Below is a small trained network, with its code and all its weights. Each question gives an input and a target symbol and asks what happens when units are switched off, that is, made to give their printed mean instead of their output.

import numpy as np


def w(rows, s, z=0):
    codes = np.array(rows[::2]) - 128.0
    scale = np.full(codes.shape[1], s)
    scale[-1] = z or s
    return codes * scale


def f(y):
    return y / 2 * (1 + np.tanh(0.7978845608 * (y + 0.044715 * y**3)))


def softmax(a):
    e = np.exp(a - a.max(-1, keepdims=True))
    return e / e.sum(-1, keepdims=True)


def log_softmax(a):
    a = a - a.max(-1, keepdims=True)
    return a - np.log(np.exp(a).sum(-1, keepdims=True))


def net(x, mask):
    ids = ['ΓΘΛΞΨΩβζμπτ'.index(c) for c in x.split()]
    T = len(ids)
    res = E[ids] + P[:T]
    u = 0
    for l in range(2):
        q, k, v = (res @ M[l].T for M in (Q, K, V))
        z = softmax(np.where(np.tri(T) > 0, q @ k.T / 3**0.5, -1e9)) @ v
        res = res + np.where(mask[u], z, O[l][:, -1]) @ O[l][:, :-1]
        u += 1
        y = f(res @ A[l][:, :-1].T + A[l][:, -1])
        res = res + np.where(mask[u : u + 12], y, B[l][:, -1]) @ B[l][:, :-1]
        u += 12
    return log_softmax(res[-1] @ U[:, :-1].T + U[:, -1])


Q, K, V, O, A, B = {}, {}, {}, {}, {}, {}
E = w([
[102,163,147,58,132,121,90,2,146,72,100],'Γ',
[21,143,159,201,92,205,104,96,133,84,101],'Θ',
[106,122,141,200,41,92,67,127,134,128,206],'Λ',
[210,104,89,104,155,144,97,152,156,114,109],'Ξ',
[137,138,154,177,92,183,192,89,196,157,160],'Ψ',
[46,119,110,112,139,185,111,160,174,168,231],'Ω',
[152,138,180,114,122,168,112,180,84,130,64],'β',
[106,166,127,79,126,110,127,27,101,101,101],'ζ',
[87,204,127,79,151,147,161,33,95,104,102],'μ',
[107,174,102,92,165,125,176,45,78,141,111],'π',
[120,139,111,91,149,90,140,29,85,135,112],'τ',
],0.0079)
P = w([
[113,213,95,170,158,10,99,155,207,186,72],'0',
[108,116,156,150,183,79,98,96,144,170,120],'1',
[106,115,162,139,154,95,105,101,135,175,144],'2',
[106,108,143,140,133,108,114,111,122,167,143],'3',
[113,100,130,143,116,110,122,101,115,162,151],'4',
[117,100,121,147,94,131,127,99,111,145,155],'5',
[114,90,103,139,87,139,139,103,104,128,158],'6',
[108,87,93,140,69,147,142,106,99,127,150],'7',
[111,90,97,133,61,154,154,99,85,120,169],'8',
[113,82,86,125,49,164,167,102,91,114,168],'9',
[112,80,77,123,32,166,174,104,88,117,166],'10',
[108,82,65,117,25,166,187,110,88,113,166],'11',
[115,98,71,123,1,163,189,112,92,99,158],'12',
],0.0047)
Q[0] = w([
[107,101,138,141,84,172,102,249,171,144,176],'0.h0',
[157,115,99,198,105,117,105,149,183,121,141],'0.h0',
[165,128,105,98,123,172,108,86,122,112,58],'0.h0',
],0.022)
K[0] = w([
[200,2,132,110,66,229,180,87,14,96,137],'0.h0',
[118,6,72,58,106,156,108,131,161,127,162],'0.h0',
[186,133,102,181,214,35,104,216,121,187,97],'0.h0',
],0.014)
V[0] = w([
[7,232,135,103,146,176,198,110,135,77,158],'0.h0',
[129,90,24,64,220,143,134,131,177,167,226],'0.h0',
[153,170,117,119,165,160,245,203,19,192,102],'0.h0',
],0.012)
O[0] = w([
[137,3,101,108,86,132,106,129,177,207,29,248],'0.h0',
[71,78,242,34,117,95,218,193,155,124,147,102],'0.h0',
[67,52,74,171,154,77,174,114,169,17,109,4],'0.h0',
],0.0069,0.0027)
A[0] = w([
[120,128,111,144,179,145,112,174,179,152,150,28],'0.n0',
[151,90,107,182,158,136,130,182,127,83,124,41],'0.n1',
[115,73,87,136,180,124,154,96,138,90,97,41],'0.n2',
[65,141,205,196,174,140,112,184,114,94,71,125],'0.n3',
[163,157,147,188,177,125,192,180,149,144,93,4],'0.n4',
[248,107,57,116,199,96,117,157,216,87,167,83],'0.n5',
[161,123,109,128,186,134,103,116,113,137,83,20],'0.n6',
[189,107,105,115,132,162,124,196,91,18,128,111],'0.n7',
[205,107,153,57,158,149,100,216,85,109,46,121],'0.n8',
[118,136,136,114,200,89,133,96,100,96,156,59],'0.n9',
[212,127,136,71,171,96,180,156,155,83,187,25],'0.n10',
[128,138,170,183,138,85,134,216,136,80,106,31],'0.n11',
],0.015,0.0042)
B[0] = w([
[73,130,149,127,183,134,101,116,156,166,157,114],'0.n0',
[106,119,219,97,122,127,163,139,31,195,93,95],'0.n1',
[111,143,68,155,161,144,120,171,194,96,177,187],'0.n2',
[116,176,115,78,48,204,62,118,149,172,64,149],'0.n3',
[125,154,70,170,166,148,224,207,110,191,119,82],'0.n4',
[204,160,88,21,75,126,98,183,207,182,186,132],'0.n5',
[85,147,117,116,46,156,117,131,142,80,104,160],'0.n6',
[93,124,167,177,93,201,97,72,71,98,35,192],'0.n7',
[148,188,68,72,67,183,65,196,213,166,166,249],'0.n8',
[85,170,71,122,78,127,139,167,146,156,155,145],'0.n9',
[77,125,161,225,109,197,121,74,55,118,10,141],'0.n10',
[208,65,83,69,212,81,128,148,146,125,129,90],'0.n11',
],0.012,0.0017)
Q[1] = w([
[108,79,196,185,182,150,135,252,135,145,192],'1.h0',
[75,96,183,204,7,117,136,116,124,150,234],'1.h0',
[83,85,101,180,204,225,183,191,206,178,186],'1.h0',
],0.03)
K[1] = w([
[136,99,217,83,85,170,116,152,88,101,148],'1.h0',
[162,92,160,178,95,47,55,113,77,159,210],'1.h0',
[132,5,138,50,95,183,154,150,110,88,199],'1.h0',
],0.033)
V[1] = w([
[127,233,188,58,253,183,117,108,213,124,141],'1.h0',
[100,125,181,43,34,49,164,80,101,46,95],'1.h0',
[148,158,198,149,5,100,233,186,218,130,132],'1.h0',
],0.0075)
O[1] = w([
[135,145,63,102,32,189,201,114,134,51,98,162],'1.h0',
[109,212,56,23,162,67,66,120,58,94,46,2],'1.h0',
[200,200,164,219,32,4,81,108,157,75,59,172],'1.h0',
],0.0036,0.0044)
A[1] = w([
[199,130,117,42,222,50,145,67,93,122,27,73],'1.n0',
[111,40,81,89,167,97,147,127,180,95,36,65],'1.n1',
[114,73,167,183,165,147,157,107,45,61,42,3],'1.n2',
[198,150,99,67,123,82,132,253,195,141,162,9],'1.n3',
[102,118,122,63,226,18,241,103,139,75,104,90],'1.n4',
[120,120,169,162,207,40,37,183,124,140,94,76],'1.n5',
[57,115,170,143,110,97,163,84,66,90,174,116],'1.n6',
[169,184,163,91,197,75,69,75,59,144,166,105],'1.n7',
[221,120,184,171,171,88,228,33,151,143,98,135],'1.n8',
[97,160,191,155,176,120,215,164,78,87,82,124],'1.n9',
[220,149,101,57,98,108,107,252,179,150,143,113],'1.n10',
[178,102,156,59,89,51,191,191,155,133,59,44],'1.n11',
],0.012,0.0056)
B[1] = w([
[125,84,114,61,11,65,158,64,183,135,135,134],'1.n0',
[97,147,105,206,175,89,153,140,89,206,72,160],'1.n1',
[150,129,132,133,185,78,153,121,56,152,193,144],'1.n2',
[80,110,174,144,90,180,131,67,102,95,94,180],'1.n3',
[156,120,176,128,166,175,55,255,124,3,145,149],'1.n4',
[148,131,140,143,140,151,143,87,28,138,159,129],'1.n5',
[77,187,117,106,169,114,136,154,160,103,110,164],'1.n6',
[120,118,124,134,125,110,148,137,31,123,136,164],'1.n7',
[186,154,152,124,204,103,144,92,150,100,92,169],'1.n8',
[125,159,150,151,71,108,137,152,170,148,98,128],'1.n9',
[176,137,89,128,163,78,155,189,133,158,156,254],'1.n10',
[82,113,136,144,167,172,87,103,136,140,149,162],'1.n11',
],0.017,0.0064)
U = w([
[206,144,103,109,95,122,146,195,149,175,129,144],'Γ',
[160,133,144,139,49,250,55,102,112,123,1,205],'Θ',
[140,152,159,155,139,143,126,94,31,127,168,152],'Λ',
[83,190,142,121,109,119,163,138,145,122,125,47],'Ξ',
[167,139,158,128,166,116,163,81,174,113,106,163],'Ψ',
[59,73,205,61,175,138,140,154,188,199,201,252],'Ω',
[106,148,18,192,132,136,116,60,178,48,214,123],'β',
[123,105,109,100,82,96,174,80,140,148,119,35],'ζ',
[104,105,99,162,134,97,154,115,135,170,81,4],'μ',
[120,98,130,170,146,141,117,166,142,91,115,73],'π',
[123,97,138,92,109,111,124,153,137,65,141,123],'τ',
],0.0051,0.0031)

Each question gives the input, a string of symbols that net reads in full, and the target symbol t.
The units are the heads (3 rows each of Q, K, V and O) and the neurons (one row each of A and B). Each row of codes is followed by its name. A weight is (code - 128) times the scale printed after its matrix; where a second scale follows, it is the last column's (O, A, B and U).
mask holds one flag per unit, layer by layer, with each layer's heads first. A switched-off unit (its flag False) gives its mean, the last column of its rows in O or B, instead of its output. The means were averaged over made-up inputs and are rounded, as every weight is.
A unit's drop is (log p(t) with every unit on - log p(t) with that unit switched off) / (log p(t) with every unit on - log p(t) with every unit switched off).
The circuit of an input: a set's keep is (log p(t) with only the set's units on - log p(t) with every unit switched off) / (log p(t) with every unit on - log p(t) with every unit switched off). Starting from the 12 units with the biggest drops (on a tie, the unit counted first), units are removed one at a time, each time the one whose removal leaves the highest keep (on an exact tie, the one counted first), for as long as the keep stays at least 0.8.
units of the circuit, in order: the units of the circuit, biggest drop first
unit that matters most: the unit with the biggest drop
k most important neurons: the k neurons with the biggest drops, biggest first
top k neurons in layer l: the k neurons of layer l with the biggest drops, biggest first
input Ω π β Θ τ τ Ω β, target Θ: 3 most important neurons : [0.n8; 0.n7; 1.n10]
input β Ω π Θ Θ, target Θ: units of the circuit, in order : [0.n3]
input Ξ Ξ Ω Λ μ, target Ξ: units of the circuit, in order : [0.h0; 1.n6; 0.n10; 1.n9]
input Θ Γ Ψ Λ Γ, target Θ: 2 most important neurons : [0.n6; 1.n10]
input π Ω Ω β ζ Ξ Θ τ Λ Θ τ Ξ τ, target π: 2 most important neurons : [1.n4; 0.n2]
input Γ Ψ β μ, target Γ: units of the circuit, in order : [0.h0; 1.n10; 0.n8]
input Λ τ Ω Ω Ξ Λ Ω Ω Ξ Ξ, target Λ: 2 most important neurons : [1.n2; 0.n10]
input Γ τ Γ β τ, target Γ: 2 most important neurons : [1.n10; 0.n8]
input Ω Θ ζ Γ Γ π Λ μ τ, target Ω: top 2 neurons in layer 1 : [1.n11; 1.n10]
input Ψ Ξ π Ω Ω Ξ ζ β, target Γ: top 3 neurons in layer 0 : [0.n8; 0.n3; 0.n10]
input ζ Θ ζ β ζ β Ξ, target Γ: units of the circuit, in order : [0.n5; 1.n10]
input Ξ β π, target Ξ: 2 most important neurons : [0.n9; 1.n6]
input τ β Γ, target τ: top 2 neurons in layer 1 : [1.n4; 1.n0]
input π Ω π Ω Ω Ω ζ μ, target π: unit that matters most : 0.h0
input Θ Λ Ω Λ Θ Ω μ Ξ, target Γ: units of the circuit, in order : [1.n10; 0.n5]
input τ β Γ β Ω Ω Λ Ω Θ Θ, target Θ: 3 most important neurons : [1.n10; 0.n3; 0.n7]
input Ξ μ β Ψ Λ Λ μ Γ π β π Ξ, target Θ: 2 most important neurons : [0.n5; 0.n7]
input Θ Θ π, target Θ: units of the circuit, in order : [0.h0; 0.n6]
input τ Ω Γ Ω Γ β ζ ζ τ ζ, target τ: 2 most important neurons : [1.n4; 0.n8]
input Ψ π Ξ Ω Γ τ Ω τ, target Ψ: unit that matters most : 1.n8
input τ Γ Γ ζ τ Ξ Θ Ω Ω ζ Γ ζ Ξ, target Θ: units of the circuit, in order : [0.h0; 0.n10; 0.n7]
input Λ μ Λ Θ Λ, target Θ: top 2 neurons in layer 0 : [0.n8; 0.n5]
input π τ Ξ τ π Θ Ψ, target Ψ: 2 most important neurons : [1.n8; 0.n8]
input Ξ μ β Γ, target Ξ: 3 most important neurons : [1.n6; 0.n9; 0.n10]
input Ω Ω Θ Ω Γ Λ Ω, target Γ: units of the circuit, in order : [0.h0; 1.n10]
input Θ Ω Γ β Γ Ξ ζ τ, target Θ: units of the circuit, in order : [0.h0; 1.n10]
input ζ Λ Ω τ β Θ Ω Λ π μ ζ, target ζ: unit that matters most : 1.n0
input Γ β Ω ζ Θ Ω Θ π Ω Ψ β β, target Λ: 4 most important neurons : [1.n2; 0.n7; 0.n5; 0.n1]
input β Γ Ω Ξ Ω β π Γ β Λ Λ Λ, target Λ: units of the circuit, in order : [1.h0; 0.n8; 0.n2; 1.n5]
